Here is a tiny trained network, its code and every weight. The questions are about switching its units off for an input and a target symbol, where a switched-off unit gives its printed mean instead of its output.

import numpy as np


def w(rows, s, z=0):
    codes = np.array(rows[::2]) - 128.0
    scale = np.full(codes.shape[1], s)
    scale[-1] = z or s
    return codes * scale


def norm(h):
    return h / np.sqrt((h * h).mean(-1, keepdims=True) + 1e-5)


def f(y):
    return np.maximum(y, 0)


def softmax(a):
    e = np.exp(a - a.max(-1, keepdims=True))
    return e / e.sum(-1, keepdims=True)


def log_softmax(a):
    a = a - a.max(-1, keepdims=True)
    return a - np.log(np.exp(a).sum(-1, keepdims=True))


def net(x, mask):
    ids = ['βγεζθλξστψω'.index(c) for c in x.split()]
    T = len(ids)
    res = E[ids] + P[:T]
    u = 0
    for l in range(3):
        q, k, v = (norm(res) @ M[l].T for M in (Q, K, V))
        z = softmax(np.where(np.tri(T) > 0, q @ k.T / 2**0.5, -1e9)) @ v
        res = res + np.where(mask[u], z, O[l][:, -1]) @ O[l][:, :-1]
        u += 1
        y = f(norm(res) @ A[l][:, :-1].T + A[l][:, -1])
        res = res + np.where(mask[u : u + 12], y, B[l][:, -1]) @ B[l][:, :-1]
        u += 12
    return log_softmax(norm(res)[-1] @ U[:, :-1].T + U[:, -1])


Q, K, V, O, A, B = {}, {}, {}, {}, {}, {}
E = w([
[250,149,150,88],'β',
[113,149,121,189],'γ',
[100,118,102,193],'ε',
[120,172,145,186],'ζ',
[89,138,119,141],'θ',
[180,44,191,75],'λ',
[128,199,68,114],'ξ',
[145,94,59,136],'σ',
[132,180,37,120],'τ',
[135,187,56,125],'ψ',
[119,119,29,70],'ω',
],0.021)
P = w([
[77,255,96,185],'0',
[116,244,68,211],'1',
[148,235,60,216],'2',
[182,179,85,194],'3',
[202,125,105,167],'4',
[195,139,145,83],'5',
[192,133,163,51],'6',
[164,136,170,16],'7',
],0.0078)
Q[0] = w([
[4,138,209,92],'L0H0',
[64,82,183,176],'L0H0',
],0.013)
K[0] = w([
[5,108,205,122],'L0H0',
[107,84,179,172],'L0H0',
],0.014)
V[0] = w([
[253,162,88,171],'L0H0',
[231,142,26,41],'L0H0',
],0.005)
O[0] = w([
[237,255,165,9,250],'L0H0',
[175,167,42,71,254],'L0H0',
],0.0055,0.0034)
A[0] = w([
[126,23,203,254,122],'L0N0',
[168,150,31,126,162],'L0N1',
[122,106,124,122,37],'L0N2',
[27,150,150,120,99],'L0N3',
[109,39,29,83,132],'L0N4',
[153,208,122,100,157],'L0N5',
[102,59,146,46,98],'L0N6',
[123,126,106,187,7],'L0N7',
[85,70,125,171,115],'L0N8',
[153,173,170,95,134],'L0N9',
[137,72,189,120,83],'L0N10',
[169,139,211,218,116],'L0N11',
],0.01,0.015)
B[0] = w([
[58,154,153,121,160],'L0N0',
[83,139,182,95,255],'L0N1',
[177,234,122,84,128],'L0N2',
[137,101,123,136,142],'L0N3',
[104,187,136,122,158],'L0N4',
[72,117,105,144,236],'L0N5',
[117,103,156,156,147],'L0N6',
[9,56,244,167,128],'L0N7',
[139,111,170,91,143],'L0N8',
[141,99,139,118,174],'L0N9',
[93,94,151,130,139],'L0N10',
[49,97,121,68,157],'L0N11',
],0.014,0.0092)
Q[1] = w([
[54,146,170,91],'L1H0',
[141,199,187,6],'L1H0',
],0.014)
K[1] = w([
[244,157,127,83],'L1H0',
[165,250,143,71],'L1H0',
],0.014)
V[1] = w([
[182,255,229,36],'L1H0',
[221,158,215,100],'L1H0',
],0.0077)
O[1] = w([
[215,254,233,119,255],'L1H0',
[155,134,195,47,137],'L1H0',
],0.0095,0.0084)
A[1] = w([
[111,84,38,38,110],'L1N0',
[222,156,112,102,139],'L1N1',
[131,166,166,67,169],'L1N2',
[54,130,207,119,163],'L1N3',
[119,34,100,173,65],'L1N4',
[109,161,122,187,100],'L1N5',
[107,196,146,124,130],'L1N6',
[194,128,149,114,34],'L1N7',
[178,142,160,135,124],'L1N8',
[137,135,138,98,7],'L1N9',
[199,159,75,168,16],'L1N10',
[253,145,24,209,15],'L1N11',
],0.012,0.018)
B[1] = w([
[127,110,33,129,130],'L1N0',
[110,157,93,142,166],'L1N1',
[130,98,92,171,250],'L1N2',
[181,104,123,180,246],'L1N3',
[98,164,198,102,128],'L1N4',
[210,145,156,152,136],'L1N5',
[148,103,164,107,195],'L1N6',
[192,139,132,194,128],'L1N7',
[94,152,115,167,153],'L1N8',
[245,248,10,103,128],'L1N9',
[162,126,105,7,128],'L1N10',
[203,40,186,149,128],'L1N11',
],0.017,0.014)
Q[2] = w([
[102,187,96,88],'L2H0',
[37,42,123,4],'L2H0',
],0.016)
K[2] = w([
[63,145,119,93],'L2H0',
[43,70,146,251],'L2H0',
],0.015)
V[2] = w([
[182,79,248,169],'L2H0',
[55,51,28,76],'L2H0',
],0.014)
O[2] = w([
[72,165,251,106,119],'L2H0',
[166,63,123,110,5],'L2H0',
],0.022,0.012)
A[2] = w([
[79,62,178,117,1],'L2N0',
[185,66,192,68,161],'L2N1',
[129,202,157,104,33],'L2N2',
[255,169,130,182,111],'L2N3',
[158,170,84,155,51],'L2N4',
[244,193,99,158,159],'L2N5',
[96,73,229,166,75],'L2N6',
[164,198,107,167,12],'L2N7',
[89,164,50,165,65],'L2N8',
[195,76,244,73,176],'L2N9',
[60,216,189,131,91],'L2N10',
[199,90,222,127,129],'L2N11',
],0.015,0.007)
B[2] = w([
[42,212,148,182,138],'L2N0',
[121,252,79,103,142],'L2N1',
[194,116,125,168,169],'L2N2',
[90,153,107,54,212],'L2N3',
[66,126,144,101,167],'L2N4',
[109,168,142,84,241],'L2N5',
[126,153,138,31,185],'L2N6',
[82,169,157,172,170],'L2N7',
[108,60,185,138,181],'L2N8',
[119,161,222,19,172],'L2N9',
[196,117,142,163,250],'L2N10',
[102,134,173,39,164],'L2N11',
],0.016,0.012)
U = w([
[216,215,104,219,106],'β',
[159,120,145,177,152],'γ',
[159,83,175,12,222],'ε',
[28,191,103,132,2],'ζ',
[134,49,128,160,220],'θ',
[45,71,143,148,106],'λ',
[226,97,56,86,220],'ξ',
[127,124,105,124,61],'σ',
[77,177,32,86,121],'τ',
[44,181,111,166,13],'ψ',
[111,98,115,151,102],'ω',
],0.011,0.0067)

Each question gives the input, a string of symbols that net reads in full, and the target symbol t.
The units are the heads (2 rows each of Q, K, V and O) and the neurons (one row each of A and B). Each row of codes is followed by its name. A weight is (code - 128) times the scale printed after its matrix; where a second scale follows, it is the last column's (O, A, B and U).
mask holds one flag per unit, layer by layer, with each layer's heads first. A switched-off unit (its flag False) gives its mean, the last column of its rows in O or B, instead of its output. The means were averaged over made-up inputs and are rounded, as every weight is.
A unit's drop is (log p(t) with every unit on - log p(t) with that unit switched off) / (log p(t) with every unit on - log p(t) with every unit switched off).
The circuit of an input: a set's keep is (log p(t) with only the set's units on - log p(t) with every unit switched off) / (log p(t) with every unit on - log p(t) with every unit switched off). Starting from the 12 units with the biggest drops (on a tie, the unit counted first), units are removed one at a time, each time the one whose removal leaves the highest keep (on an exact tie, the one counted first), for as long as the keep stays at least 0.8.
units of the circuit, in order: the units of the circuit, biggest drop first
most important unit: the unit with the biggest drop
top k neurons: the k neurons with the biggest drops, biggest first
k most important neurons of layer l: the k neurons of layer l with the biggest drops, biggest first
input λ ψ γ τ θ ω γ, target ξ: units of the circuit, in order -> (L2H0)
input ξ λ λ λ λ ω, target ξ: units of the circuit, in order -> (L2H0 L0N4)
input τ θ γ ζ ω θ, target ξ: units of the circuit, in order -> (L2H0 L0H0)
input θ γ θ, target θ: units of the circuit, in order -> (L1H0 L0N1 L0H0 L2H0)
input ψ τ γ ε, target τ: units of the circuit, in order -> (L2H0 L2N3 L2N10)
input λ γ ω σ ε ω τ ψ, target ξ: 2 most important neurons of layer 0 -> (L0N4 L0N5)
input ω ω λ ε, target ξ: top 3 neurons -> (L1N2 L1N8 L0N0)
input ε ω ε ξ, target ξ: 3 most important neurons of layer 1 -> (L1N3 L1N2 L1N0)
input ε ω ξ β ω λ, target β: top 3 neurons -> (L0N1 L1N1 L1N8)
input θ λ τ λ θ, target τ: 3 most important neurons of layer 1 -> (L1N8 L1N3 L1N2)
input θ ω λ ζ σ λ τ σ, target τ: 3 most important neurons of layer 0 -> (L0N1 L0N5 L0N8)
input τ θ λ ε θ τ λ β, target β: 2 most important neurons of layer 1 -> (L1N1 L1N8)
input λ θ σ ε θ, target β: top 4 neurons -> (L0N1 L0N11 L0N4 L1N6)
input β τ ε ξ λ, target β: most important unit -> L2H0
input ω λ ω λ λ θ, target ε: top 2 neurons -> (L0N8 L0N0)
input τ ξ τ ε ε, target τ: top 4 neurons -> (L1N3 L0N1 L0N5 L2N3)
input λ λ λ θ σ σ, target β: top 4 neurons -> (L0N4 L0N1 L1N6 L2N10)
input λ τ τ λ, target τ: 2 most important neurons of layer 0 -> (L0N1 L0N11)
input τ θ τ, target τ: top 2 neurons -> (L0N1 L1N3)
input τ λ τ σ ω β θ, target β: top 2 neurons -> (L0N1 L1N1)
input τ τ θ, target τ: top 2 neurons -> (L0N1 L0N11)
input λ τ ξ θ τ γ, target τ: top 4 neurons -> (L0N1 L0N11 L1N3 L0N5)
input ε λ λ τ σ, target τ: top neuron -> (L1N2)
